Below is a small trained network, with its code and all its weights. Each question gives an input and a target symbol and asks what happens when units are switched off, that is, made to give their printed mean instead of their output.

import numpy as np


def w(rows, s, z=0):
    codes = np.array(rows[::2]) - 128.0
    scale = np.full(codes.shape[1], s)
    scale[-1] = z or s
    return codes * scale


def norm(h):
    return h / np.sqrt((h * h).mean(-1, keepdims=True) + 1e-5)


def f(y):
    return np.maximum(y, 0)


def softmax(a):
    e = np.exp(a - a.max(-1, keepdims=True))
    return e / e.sum(-1, keepdims=True)


def log_softmax(a):
    a = a - a.max(-1, keepdims=True)
    return a - np.log(np.exp(a).sum(-1, keepdims=True))


def net(x, mask):
    ids = ['ΔΠΣΦΩαζμ'.index(c) for c in x.split()]
    T = len(ids)
    res = E[ids] + P[:T]
    u = 0
    for l in range(3):
        r = norm(res)
        for j in range(2):
            rows = slice(4 * j, 4 * j + 4)
            q, k, v = (r @ M[l][rows].T for M in (Q, K, V))
            z = softmax(np.where(np.tri(T) > 0, q @ k.T / 4**0.5, -1e9)) @ v
            o = O[l][rows]
            res = res + np.where(mask[u + j], z, o[:, -1]) @ o[:, :-1]
        u += 2
        y = f(norm(res) @ A[l][:, :-1].T + A[l][:, -1])
        res = res + np.where(mask[u : u + 4], y, B[l][:, -1]) @ B[l][:, :-1]
        u += 4
    return log_softmax(norm(res)[-1] @ U[:, :-1].T + U[:, -1])


Q, K, V, O, A, B = {}, {}, {}, {}, {}, {}
E = w([
[105,249,149,138,206,84],'Δ',
[163,71,185,137,67,112],'Π',
[114,53,169,194,104,106],'Σ',
[198,60,146,97,69,115],'Φ',
[153,32,133,187,126,103],'Ω',
[182,132,80,78,246,133],'α',
[78,137,41,150,107,60],'ζ',
[72,148,148,53,182,196],'μ',
],0.018)
P = w([
[126,68,209,124,236,30],'0',
[123,26,178,101,159,59],'1',
[110,8,157,119,140,86],'2',
[119,23,141,130,119,102],'3',
[124,49,130,147,107,120],'4',
[126,68,115,165,98,135],'5',
[142,94,109,178,84,153],'6',
[144,113,100,189,75,174],'7',
[155,137,89,193,63,194],'8',
[162,163,77,206,44,216],'9',
[167,177,68,219,43,233],'10',
[172,193,52,231,40,254],'11',
],0.008)
Q[0] = w([
[136,212,152,59,189,69],'L0H1',
[114,166,114,127,194,90],'L0H1',
[122,29,145,136,114,195],'L0H1',
[51,197,149,113,156,102],'L0H1',
[97,233,163,14,247,95],'L0H2',
[200,38,114,145,110,104],'L0H2',
[109,134,190,101,177,126],'L0H2',
[54,169,113,50,107,116],'L0H2',
],0.012)
K[0] = w([
[109,85,190,106,172,77],'L0H1',
[147,111,131,70,121,55],'L0H1',
[149,155,110,137,119,252],'L0H1',
[83,99,194,95,133,60],'L0H1',
[79,126,196,60,186,115],'L0H2',
[192,73,36,169,135,114],'L0H2',
[114,71,184,109,141,134],'L0H2',
[32,146,142,92,99,79],'L0H2',
],0.011)
V[0] = w([
[154,91,178,132,192,221],'L0H1',
[209,134,199,181,173,80],'L0H1',
[60,115,165,136,55,49],'L0H1',
[211,78,15,150,197,45],'L0H1',
[148,82,1,139,246,131],'L0H2',
[209,99,164,148,78,86],'L0H2',
[54,134,176,189,47,89],'L0H2',
[143,202,125,37,125,141],'L0H2',
],0.008)
O[0] = w([
[119,77,105,119,36,85,161],'L0H1',
[98,197,81,47,105,156,156],'L0H1',
[209,128,34,125,183,229,160],'L0H1',
[16,198,208,154,173,181,204],'L0H1',
[127,42,148,138,79,248,181],'L0H2',
[110,116,193,135,83,61,185],'L0H2',
[95,81,106,87,185,2,165],'L0H2',
[149,151,168,173,169,120,2],'L0H2',
],0.0084,0.0059)
A[0] = w([
[172,34,216,173,119,125,125],'L0N1',
[186,107,176,89,54,186,1],'L0N2',
[56,143,61,50,15,110,13],'L0N3',
[119,80,193,155,124,2,46],'L0N4',
],0.0093,0.0015)
B[0] = w([
[125,41,139,143,121,167,246],'L0N1',
[115,90,138,253,155,119,191],'L0N2',
[30,87,87,115,151,161,208],'L0N3',
[246,107,133,201,132,90,255],'L0N4',
],0.012,0.0072)
Q[1] = w([
[128,105,162,76,162,193],'L1H1',
[97,27,103,199,56,120],'L1H1',
[205,226,146,152,246,199],'L1H1',
[114,51,142,119,87,30],'L1H1',
[117,103,132,115,123,154],'L1H2',
[163,97,153,139,189,100],'L1H2',
[101,172,126,118,139,129],'L1H2',
[75,197,143,95,105,104],'L1H2',
],0.013)
K[1] = w([
[148,168,120,84,171,191],'L1H1',
[104,131,40,254,30,189],'L1H1',
[189,73,196,26,163,135],'L1H1',
[103,215,114,211,84,63],'L1H1',
[122,112,128,158,114,178],'L1H2',
[161,167,135,185,83,72],'L1H2',
[157,182,172,91,168,142],'L1H2',
[118,115,168,83,193,65],'L1H2',
],0.011)
V[1] = w([
[107,78,197,111,188,127],'L1H1',
[64,208,37,137,104,76],'L1H1',
[209,80,115,91,123,136],'L1H1',
[148,163,181,69,233,163],'L1H1',
[136,33,191,211,134,80],'L1H2',
[132,172,97,100,97,86],'L1H2',
[105,116,130,155,90,119],'L1H2',
[169,108,6,222,1,150],'L1H2',
],0.0079)
O[1] = w([
[178,163,144,167,115,92,173],'L1H1',
[100,24,104,185,215,178,68],'L1H1',
[121,110,193,158,100,177,132],'L1H1',
[174,226,197,129,105,71,86],'L1H1',
[105,233,142,87,117,200,254],'L1H2',
[96,203,110,198,179,141,49],'L1H2',
[50,92,133,123,109,121,148],'L1H2',
[2,162,149,94,104,144,183],'L1H2',
],0.0068,0.0096)
A[1] = w([
[126,166,87,181,119,153,250],'L1N1',
[154,163,182,73,171,183,243],'L1N2',
[127,159,157,3,167,135,143],'L1N3',
[153,91,196,143,141,120,195],'L1N4',
],0.019,0.0017)
B[1] = w([
[250,140,194,148,121,127,195],'L1N1',
[97,89,42,124,136,10,243],'L1N2',
[1,77,61,137,222,234,175],'L1N3',
[95,97,104,126,229,174,254],'L1N4',
],0.012,0.0079)
Q[2] = w([
[114,107,63,138,145,49],'L2H1',
[176,32,195,143,83,107],'L2H1',
[103,164,104,97,136,152],'L2H1',
[113,74,125,170,84,180],'L2H1',
[85,124,184,98,134,73],'L2H2',
[153,89,71,67,173,120],'L2H2',
[113,105,62,203,122,198],'L2H2',
[70,61,7,146,173,136],'L2H2',
],0.014)
K[2] = w([
[139,162,4,112,130,111],'L2H1',
[149,37,127,215,37,55],'L2H1',
[122,228,123,50,129,130],'L2H1',
[116,61,104,249,129,227],'L2H1',
[98,124,139,23,195,61],'L2H2',
[101,75,153,220,115,102],'L2H2',
[142,124,48,215,65,160],'L2H2',
[70,77,43,217,103,169],'L2H2',
],0.012)
V[2] = w([
[206,247,208,87,15,116],'L2H1',
[145,222,152,7,184,98],'L2H1',
[117,75,184,204,179,1],'L2H1',
[203,153,63,149,165,47],'L2H1',
[131,37,222,182,138,128],'L2H2',
[9,80,21,203,155,192],'L2H2',
[112,74,76,254,54,95],'L2H2',
[106,28,17,175,218,159],'L2H2',
],0.0063)
O[2] = w([
[50,25,133,98,183,155,9],'L2H1',
[92,2,75,181,84,96,60],'L2H1',
[120,187,140,105,96,252,162],'L2H1',
[85,129,149,32,110,128,117],'L2H1',
[141,205,69,106,101,178,165],'L2H2',
[187,161,74,120,144,38,226],'L2H2',
[172,203,124,103,204,97,170],'L2H2',
[33,86,151,120,80,62,235],'L2H2',
],0.0077,0.016)
A[2] = w([
[116,113,135,137,157,124,2],'L2N1',
[30,114,55,48,199,129,67],'L2N2',
[89,111,124,157,249,163,140],'L2N3',
[88,135,75,81,148,128,70],'L2N4',
],0.017,0.015)
B[2] = w([
[146,149,91,113,180,87,128],'L2N1',
[114,80,162,181,253,209,253],'L2N2',
[72,111,91,98,221,154,239],'L2N3',
[63,97,111,108,208,151,188],'L2N4',
],0.018,0.0059)
U = w([
[83,115,48,174,50,186,86],'Δ',
[135,183,41,91,133,22,106],'Π',
[131,124,142,130,132,115,39],'Σ',
[218,197,185,194,159,172,107],'Φ',
[94,93,135,131,224,144,252],'Ω',
[46,147,234,180,122,60,129],'α',
[134,116,180,52,126,117,146],'ζ',
[215,2,170,137,131,78,165],'μ',
],0.0076,0.004)

Each question gives the input, a string of symbols that net reads in full, and the target symbol t.
The units are the heads (4 rows each of Q, K, V and O) and the neurons (one row each of A and B). Each row of codes is followed by its name. A weight is (code - 128) times the scale printed after its matrix; where a second scale follows, it is the last column's (O, A, B and U).
mask holds one flag per unit, layer by layer, with each layer's heads first. A switched-off unit (its flag False) gives its mean, the last column of its rows in O or B, instead of its output. The means were averaged over made-up inputs and are rounded, as every weight is.
A unit's drop is (log p(t) with every unit on - log p(t) with that unit switched off) / (log p(t) with every unit on - log p(t) with every unit switched off).
The circuit of an input: a set's keep is (log p(t) with only the set's units on - log p(t) with every unit switched off) / (log p(t) with every unit on - log p(t) with every unit switched off). Starting from the 12 units with the biggest drops (on a tie, the unit counted first), units are removed one at a time, each time the one whose removal leaves the highest keep (on an exact tie, the one counted first), for as long as the keep stays at least 0.8.
units of the circuit, in order: the units of the circuit, biggest drop first
top k neurons: the k neurons with the biggest drops, biggest first
k most important neurons of layer l: the k neurons of layer l with the biggest drops, biggest first
which heads matter: for each layer, one digit per head in row order, 1 if its drop is at least 0.15 and else 0, layers parted by /
input Ω Σ Δ Ω μ Ω μ Φ μ, target Φ: which heads matter => 11 / 00 / 01
input Π Σ ζ Σ Δ Δ μ Δ Δ ζ ζ, target Φ: most important neuron of layer 2 => L2N3
input Σ Φ Σ Σ Σ Π Σ Σ, target Π: top 2 neurons => L0N4, L1N4
input Δ ζ ζ Φ ζ Ω Ω α Π α, target Π: 2 most important neurons of layer 1 => L1N2, L1N1
input μ Π Σ μ Π Σ Φ, target Φ: units of the circuit, in order => L0N4, L1N2, L0H2, L2H2
input Δ Δ α Σ Σ μ Σ Σ α Ω ζ α, target Φ: which heads matter => 01 / 01 / 01
input α α Σ, target α: which heads matter => 11 / 10 / 00
input Ω Δ Π, target Δ: top 2 neurons => L2N2, L1N2
input Π Σ Π Φ, target Φ: top 2 neurons => L1N2, L1N3
input ζ μ μ, target Π: units of the circuit, in order => L2H1, L2N2, L0H1, L1H1
input Φ Δ Δ ζ Ω ζ, target Π: top 2 neurons => L1N4, L1N1
input Σ Σ Φ Ω α Σ Φ α Σ Π α, target Φ: which heads matter => 01 / 00 / 01
input Π Σ Ω Σ α Ω, target α: which heads matter => 10 / 00 / 00
input Σ Δ Σ, target Π: which heads matter => 11 / 00 / 10
input μ ζ Σ ζ Π α μ α Φ ζ, target Φ: top 2 neurons => L1N1, L0N1
input α Π Δ ζ Ω Δ Σ ζ Σ Φ Σ, target Φ: top 3 neurons => L0N4, L1N2, L0N2
input Σ Φ Φ Π, target Φ: which heads matter => 01 / 10 / 00
input Π Σ Π Ω, target Δ: top 3 neurons => L1N2, L2N2, L1N3
input Φ α Δ Π, target α: which heads matter => 10 / 00 / 00
input Δ Σ Σ Σ Δ Σ Π, target Π: which heads matter => 11 / 00 / 00
input Σ α Π Σ ζ ζ Π α Σ Σ, target α: which heads matter => 11 / 00 / 00
input ζ Σ Δ ζ Ω Ω Σ ζ Φ Δ, target Π: top 4 neurons => L1N2, L1N1, L0N4, L2N2
input ζ Π μ Π Ω, target μ: units of the circuit, in order => L0H1, L2N2, L1N2
input Ω Ω Σ Σ, target Δ: which heads matter => 10 / 00 / 00
input ζ Σ Φ Σ Σ Σ Φ Π Ω, target Δ: 2 most important neurons of layer 1 => L1N4, L1N2
input α Φ α, target Π: top neuron => L1N2
input Σ ζ μ Ω Σ, target μ: which heads matter => 11 / 00 / 00
